Below is a small trained network, with its code and all its weights. Each question gives an input and a target symbol and asks what happens when units are switched off, that is, made to give their printed mean instead of their output.

import numpy as np


def w(rows, s, z=0):
    codes = np.array(rows[::2]) - 128.0
    scale = np.full(codes.shape[1], s)
    scale[-1] = z or s
    return codes * scale


def f(y):
    return y / 2 * (1 + np.tanh(0.7978845608 * (y + 0.044715 * y**3)))


def softmax(a):
    e = np.exp(a - a.max(-1, keepdims=True))
    return e / e.sum(-1, keepdims=True)


def log_softmax(a):
    a = a - a.max(-1, keepdims=True)
    return a - np.log(np.exp(a).sum(-1, keepdims=True))


def net(x, mask):
    ids = ['αβγδεθμπτφψ'.index(c) for c in x.split()]
    T = len(ids)
    res = E[ids] + P[:T]
    r = res
    for j in range(3):
        rows = slice(2 * j, 2 * j + 2)
        q, k, v = (r @ M[0][rows].T for M in (Q, K, V))
        z = softmax(np.where(np.tri(T) > 0, q @ k.T / 2**0.5, -1e9)) @ v
        o = O[0][rows]
        res = res + np.where(mask[j], z, o[:, -1]) @ o[:, :-1]
    y = f(res @ A[0][:, :-1].T + A[0][:, -1])
    res = res + np.where(mask[3:11], y, B[0][:, -1]) @ B[0][:, :-1]
    return log_softmax(res[-1] @ U[:, :-1].T + U[:, -1])


Q, K, V, O, A, B = {}, {}, {}, {}, {}, {}
E = w([
[135,99,242,90,245,139,99,70,206,95,104,130],'α',
[187,141,53,127,182,162,91,42,121,133,16,148],'β',
[126,75,104,65,81,115,188,42,149,179,97,185],'γ',
[158,49,79,64,160,125,150,78,155,8,114,28],'δ',
[123,209,112,140,117,178,214,148,191,164,118,165],'ε',
[197,92,152,89,150,163,215,132,61,152,86,149],'θ',
[79,120,151,109,44,137,112,114,187,159,84,86],'μ',
[178,150,182,86,118,189,87,128,89,62,64,52],'π',
[85,117,153,83,121,156,170,186,96,71,113,91],'τ',
[134,163,128,64,141,125,137,86,66,133,212,131],'φ',
[206,54,116,103,82,135,130,162,144,156,180,141],'ψ',
],0.018)
P = w([
[154,184,154,197,148,18,134,141,164,106,79,169],'0',
[166,168,162,169,104,55,167,110,159,69,112,169],'1',
[161,163,152,155,107,72,152,116,156,76,114,163],'2',
[148,160,138,136,116,90,143,125,155,89,125,156],'3',
[146,151,138,128,115,108,135,125,155,103,135,141],'4',
[139,143,125,118,121,129,128,136,151,115,139,135],'5',
[132,140,125,117,119,154,133,134,149,123,156,132],'6',
[128,134,107,99,122,169,115,144,144,132,160,124],'7',
[125,131,103,94,125,189,116,145,138,147,175,111],'8',
[117,123,101,87,122,209,109,150,142,165,186,105],'9',
[114,115,91,77,125,227,106,148,134,177,193,96],'10',
[108,109,82,68,132,247,97,156,135,187,202,86],'11',
],0.011)
Q[0] = w([
[80,122,101,250,165,41,17,166,62,173,204,150],'h1',
[147,129,143,104,106,119,144,135,128,126,146,130],'h1',
[173,134,117,30,112,181,252,82,197,105,88,114],'h2',
[106,157,165,157,83,110,72,169,79,130,117,92],'h2',
[105,85,151,209,147,77,83,187,23,180,130,126],'h3',
[148,174,129,133,108,150,126,161,139,138,111,119],'h3',
],0.037)
K[0] = w([
[139,158,150,177,114,24,158,127,127,81,61,142],'h1',
[144,125,138,137,121,147,119,126,137,113,162,142],'h1',
[78,123,134,76,95,215,84,167,94,150,173,97],'h2',
[105,152,159,149,130,70,106,152,104,87,111,163],'h2',
[141,147,139,164,118,3,140,103,153,91,92,143],'h3',
[132,102,132,115,130,124,103,137,88,118,135,132],'h3',
],0.036)
V[0] = w([
[86,201,106,70,150,125,171,75,79,152,122,78],'h1',
[72,107,141,144,119,152,190,122,144,105,4,112],'h1',
[52,111,115,128,37,44,153,220,85,120,176,82],'h2',
[99,159,184,145,64,119,27,112,106,149,123,92],'h2',
[143,203,122,180,95,142,120,223,101,107,166,101],'h3',
[158,126,170,112,95,106,113,166,50,133,138,127],'h3',
],0.014)
O[0] = w([
[193,192,121,164,105,43,206,110,45,132,135,87,148],'h1',
[112,124,54,40,106,253,134,164,52,235,204,38,122],'h1',
[123,123,114,203,74,230,162,86,8,110,196,121,124],'h2',
[61,167,181,47,70,101,194,97,79,129,123,160,2],'h2',
[165,200,130,77,63,178,109,68,139,114,136,158,107],'h3',
[161,105,250,124,109,111,161,109,114,235,193,78,166],'h3',
],0.0056,0.008)
A[0] = w([
[127,52,52,151,80,76,99,21,130,211,150,198,68],'n1',
[39,71,62,190,179,103,161,132,144,143,76,153,24],'n2',
[3,148,181,108,99,114,189,121,58,59,161,171,128],'n3',
[86,142,154,124,103,39,51,192,100,141,60,167,47],'n4',
[89,162,223,66,189,157,155,84,163,104,82,129,75],'n5',
[53,226,166,179,182,152,158,172,163,174,152,134,98],'n6',
[32,169,60,190,2,78,69,125,204,134,95,40,208],'n7',
[60,216,156,171,246,154,78,36,75,201,30,132,4],'n8',
],0.0093,0.0037)
B[0] = w([
[156,179,169,36,140,125,84,150,131,105,166,120,203],'n1',
[144,103,134,153,10,120,203,63,95,129,112,175,219],'n2',
[71,108,116,157,173,100,108,164,136,108,114,131,250],'n3',
[136,168,160,205,129,187,141,118,108,203,175,84,145],'n4',
[157,119,91,148,36,129,119,111,75,140,161,189,254],'n5',
[152,113,88,131,74,93,89,187,133,113,160,142,171],'n6',
[98,147,174,154,174,127,131,70,136,161,90,132,201],'n7',
[92,139,123,93,192,144,76,152,177,61,99,100,162],'n8',
],0.011,0.0053)
U = w([
[128,189,78,175,62,144,195,189,206,145,155,152,81],'α',
[65,130,180,142,79,152,144,85,190,175,103,88,95],'β',
[185,60,164,123,169,161,223,161,82,197,71,209,112],'γ',
[122,37,55,101,46,95,181,55,187,79,145,36,71],'δ',
[147,202,63,110,129,169,122,100,174,125,78,136,111],'ε',
[171,65,167,102,149,119,125,211,207,153,173,97,186],'θ',
[19,119,173,101,102,166,177,229,96,76,102,122,255],'μ',
[120,145,143,2,53,92,182,121,136,154,115,138,145],'π',
[162,161,177,135,43,223,143,143,68,93,158,81,160],'τ',
[148,173,159,171,129,56,158,109,115,94,151,128,121],'φ',
[130,50,186,161,97,165,98,114,170,108,165,193,176],'ψ',
],0.006,0.0032)

Each question gives the input, a string of symbols that net reads in full, and the target symbol t.
The units are the heads (2 rows each of Q, K, V and O) and the neurons (one row each of A and B). Each row of codes is followed by its name. A weight is (code - 128) times the scale printed after its matrix; where a second scale follows, it is the last column's (O, A, B and U).
mask holds one flag per unit, heads first, then neurons. A switched-off unit (its flag False) gives its mean, the last column of its rows in O or B, instead of its output. The means were averaged over made-up inputs and are rounded, as every weight is.
A unit's drop is (log p(t) with every unit on - log p(t) with that unit switched off) / (log p(t) with every unit on - log p(t) with every unit switched off).
The circuit of an input: a set's keep is (log p(t) with only the set's units on - log p(t) with every unit switched off) / (log p(t) with every unit on - log p(t) with every unit switched off). Starting from all 11 units, units are removed one at a time, each time the one whose removal leaves the highest keep (on an exact tie, the one counted first), for as long as the keep stays at least 0.8.
units of the circuit, in order: the units of the circuit, biggest drop first
k most important neurons: the k neurons with the biggest drops, biggest first
which heads matter: for each layer, one digit per head in row order, 1 if its drop is at least 0.15 and else 0, layers parted by /
input ε ε θ ψ ψ τ ε γ, target τ: units of the circuit, in order	(h2; n1)
input γ ε ε θ τ π φ θ ψ δ μ α, target μ: 2 most important neurons	(n3; n8)
input τ θ π α α, target π: units of the circuit, in order	(h2)
input ψ δ γ α δ ε δ θ γ δ, target θ: units of the circuit, in order	(h2; n2)
input φ π ψ μ τ γ θ α δ α, target δ: units of the circuit, in order	(h3; n2; h2)
input δ μ ε θ, target μ: units of the circuit, in order	(h2; n3)
input δ δ θ ψ τ π, target ψ: which heads matter	100
input μ φ δ α, target φ: which heads matter	100
input μ ψ θ β ε δ β θ τ β α, target τ: which heads matter	011
input δ δ π θ π θ δ φ δ ε, target φ: which heads matter	100
input δ β π ε α ε, target ε: which heads matter	011
input α δ δ ε δ δ ε θ τ μ, target τ: which heads matter	111
input α τ τ θ, target τ: which heads matter	110
input μ π α ε α δ τ ψ α, target ψ: units of the circuit, in order	(h1)
input δ τ γ γ α δ τ α γ, target τ: which heads matter	010
input τ δ α θ μ φ ψ μ, target ψ: which heads matter	110
input μ π φ δ δ θ τ θ α δ ψ γ, target ψ: which heads matter	100
input φ δ π θ, target π: which heads matter	110
input θ ε μ δ, target μ: 2 most important neurons	(n3; n2)
input τ δ δ δ δ τ φ φ τ, target φ: units of the circuit, in order	(h1)
input τ α π δ θ ψ ε δ θ τ δ θ, target τ: 2 most important neurons	(n3; n7)
